Read these off the array that follows.
1) Give the 2nd-last entry, reading row by row.
2) Give the entry in the bottom-right corner.
3) Give the last entry of the smallest entry's row.
4) Give the 1st entry on the main diagonal.
5) Give the third entry, reading row by row.
6) Give the 2nd entry, reading row by row.
7) Give the largest entry in the last row.
8) Give the largest entry in the first column.
118	118	118	142	118	118	118	138	134	138	118	138
120	120	120	138	121	120	120	135	132	135	120	136
117	117	117	147	116	117	117	141	139	140	117	140
115	115	116	150	114	116	116	142	144	141	116	141
132	131	129	111	137	130	131	113	128	113	131	114
131	130	129	120	134	130	130	113	151	111	130	111
114	114	115	154	112	114	114	145	147	144	114	144
123	122	122	130	125	122	122	131	124	131	122	132
133	132	131	113	137	131	132	110	138	109	132	110
122	122	121	131	124	121	122	134	114	135	122	136
120	120	119	140	120	120	120	135	137	135	120	135
1) 120
2) 135
3) 110
4) 118
5) 118
6) 118
7) 140
8) 133

[[118 136 115 135 130 120 139 136 117 131 119 124 143 130]
 [125 135 101 123 122 122 117 126 111 129 121 125 130 131]
 [120 136 111 133 133 116 134 135 124 138 119 123 140 126]
 [135 131 122 120 129 131 125 130 126 116 132 130 131 126]
 [134 131 128 122 131 133 132 132 127 112 132 129 134 127]
 [122 131 124 131 137 125 143 142 122 121 120 123 145 126]]
Indices start at 1.
The top-left entry is 118
The entry in row 1 and column 2 is 136
The bottom-right entry -> 126
The smallest entry?
A: 101
The bottom-left entry is 122
The bottom entry of the column that holds the largest entry?
A: 145
The entry at row 3, column 1: 120
The top-right entry?
A: 130
The top entry of the column that holds the smallest entry?
A: 115
The entry just left of 145?
A: 123
The top entry of the column that holds the largest entry?
A: 143
The entry directly above the largest entry is 134
The entry in row 3 and column 2?
A: 136
The entry just right of 128: 122
The entry in row 2 and column 1?
A: 125
The entry just right of the smallest entry is 123

grid =
[[130 122 119 127 125 130]
 [123 122 140 137 129 134]
 [106 128 124 123 128 130]
 [106 129 129 126 135 126]
 [134 122 122 139 136 124]
 [127 129 122 124 136 125]
 [132 132 132 133 137 119]
 [124 128 126 131 115 135]
 [126 129 123 137 119 127]]
The entry in the bottom-right corner -> 127
Read off the bottom-left entry.
126
The first entry, reading row by row is 130
Read off the second entry on the main diagonal.
122
Read off the entry directly below the largest entry.
124
Read off the first entry in the row that holds the largest entry.
123
Read off the 5th entry from the end, reading row by row.
129
The 3rd-last entry, reading row by row -> 137
Read off the smallest entry in the first row.
119
Read off the smallest entry in the last column.
119
Read off the entry just right of the largest entry.
137
The 2nd entry, reading row by row: 122
The first entry on the diagonal from the top-right corner -> 130

Questions about the row below.
1) Give the entry just right of the largest entry.
2) Give the smallest entry.
3) Give the entry just left of the smallest entry.
[111 116 125 125 152 104 148 102]
1) 104
2) 102
3) 148

A =
array([[128, 127, 131, 130, 122, 123, 129, 123, 127, 127, 127, 128],
       [128, 130, 133, 126, 123, 129, 128, 127, 127, 127, 131, 130],
       [129, 130, 130, 128, 126, 125, 129, 127, 128, 126, 127, 129],
       [129, 129, 133, 128, 121, 119, 128, 120, 125, 127, 121, 126],
       [126, 127, 135, 125, 122, 113, 130, 116, 126, 127, 120, 129],
       [128, 130, 130, 126, 125, 125, 130, 124, 128, 128, 127, 128],
       [128, 128, 130, 128, 124, 125, 128, 123, 128, 128, 127, 128],
       [128, 129, 131, 127, 124, 125, 129, 123, 127, 127, 126, 129],
       [128, 128, 141, 125, 112, 101, 127, 107, 123, 128, 111, 128],
       [128, 129, 129, 127, 123, 129, 128, 124, 128, 128, 128, 129],
       [126, 131, 129, 126, 125, 129, 130, 126, 128, 129, 130, 129],
       [128, 131, 130, 127, 125, 129, 129, 127, 128, 126, 128, 127],
       [129, 129, 133, 130, 121, 123, 128, 122, 124, 128, 127, 130],
       [128, 134, 130, 124, 124, 131, 131, 125, 127, 127, 130, 128],
       [128, 127, 135, 127, 121, 119, 131, 117, 125, 127, 120, 126],
       [128, 129, 131, 127, 124, 126, 130, 125, 126, 127, 129, 127]])
What is the top-right entry? 128
The entry in the bottom-right corner: 127
What is the bottom entry of the column that holds the smallest entry? 126
The entry directly above the smallest entry is 125
What is the bottom-left entry? 128
The second entry on the diagonal from the top-right corner -> 131
The second entry from the end, reading row by row -> 129
The 3rd entry on the main diagonal -> 130
What is the smallest entry in the last row? 124
The top-left entry: 128
What is the second entry on the main diagonal? 130
The entry just right of the smallest entry: 127
What is the fourth entry in reading order? 130
What is the second entry, reading row by row? 127
The entry just left of the smallest entry: 112
What is the entry directly below the largest entry? 129
What is the largest entry? 141
What is the third entry on the diagonal from the top-right corner? 126
The second smallest entry -> 107
The fifth entry from the end, reading row by row -> 125
What is the smallest entry? 101
What is the last entry of the smallest entry's row? 128

Read these off the matrix that follows. Indices start at 1.
1) Which number is the entry in row 2 and column 2?
2) Which number is the entry just right of the largest entry?
3) Which number is the entry in row 2 and column 1?
4) Which number is the entry in the top-right corner?
5) Which number is the entry directly above the largest entry?
6) Which number is the entry directly below the centre entry?
7) Which number is the maximum?
8) Which number is the entry at row 1, column 2?
[[153 137 129 123 139 133 131 148 109]
 [151 133 128 117 146 140 131 149 113]
 [154 134 131 115 139 135 132 149 116]
 [153 133 130 115 143 138 132 149 115]
 [151 133 127 117 146 140 131 149 113]
 [154 133 132 114 140 136 133 149 116]
 [153 137 128 123 138 132 130 148 111]
 [155 134 138 110 142 136 131 156 114]
 [153 135 130 116 138 134 131 149 116]]
1) 133
2) 114
3) 151
4) 109
5) 148
6) 140
7) 156
8) 137

Questions about the array below. Rows and columns are numbered from 1.
1) Find the entry at row 1, column 3.
2) Find the bottom-right entry.
3) Find the bottom-left entry.
4) Find the entry at row 2, column 1.
5) Find the entry at row 3, column 1.
[[139 142 135 113 111 116 135 123 133]
 [110 118 124 147 149 136 119 141 126]
 [116 124 127 139 142 131 123 131 127]
 [153 128 122 105 105 130 130 115 120]
 [117 150 151 135 132 106 145 125 151]
 [118 148 152 135 132 107 148 123 153]
 [108 128 132 146 143 126 125 142 134]
 [113 125 132 145 146 129 127 138 135]
 [140 108 106 120 123 149 112 130 106]
 [121 140 148 133 130 114 149 119 150]
 [118 122 119 139 136 133 113 148 121]
 [115 146 151 138 134 108 146 126 153]]
1) 135
2) 153
3) 115
4) 110
5) 116
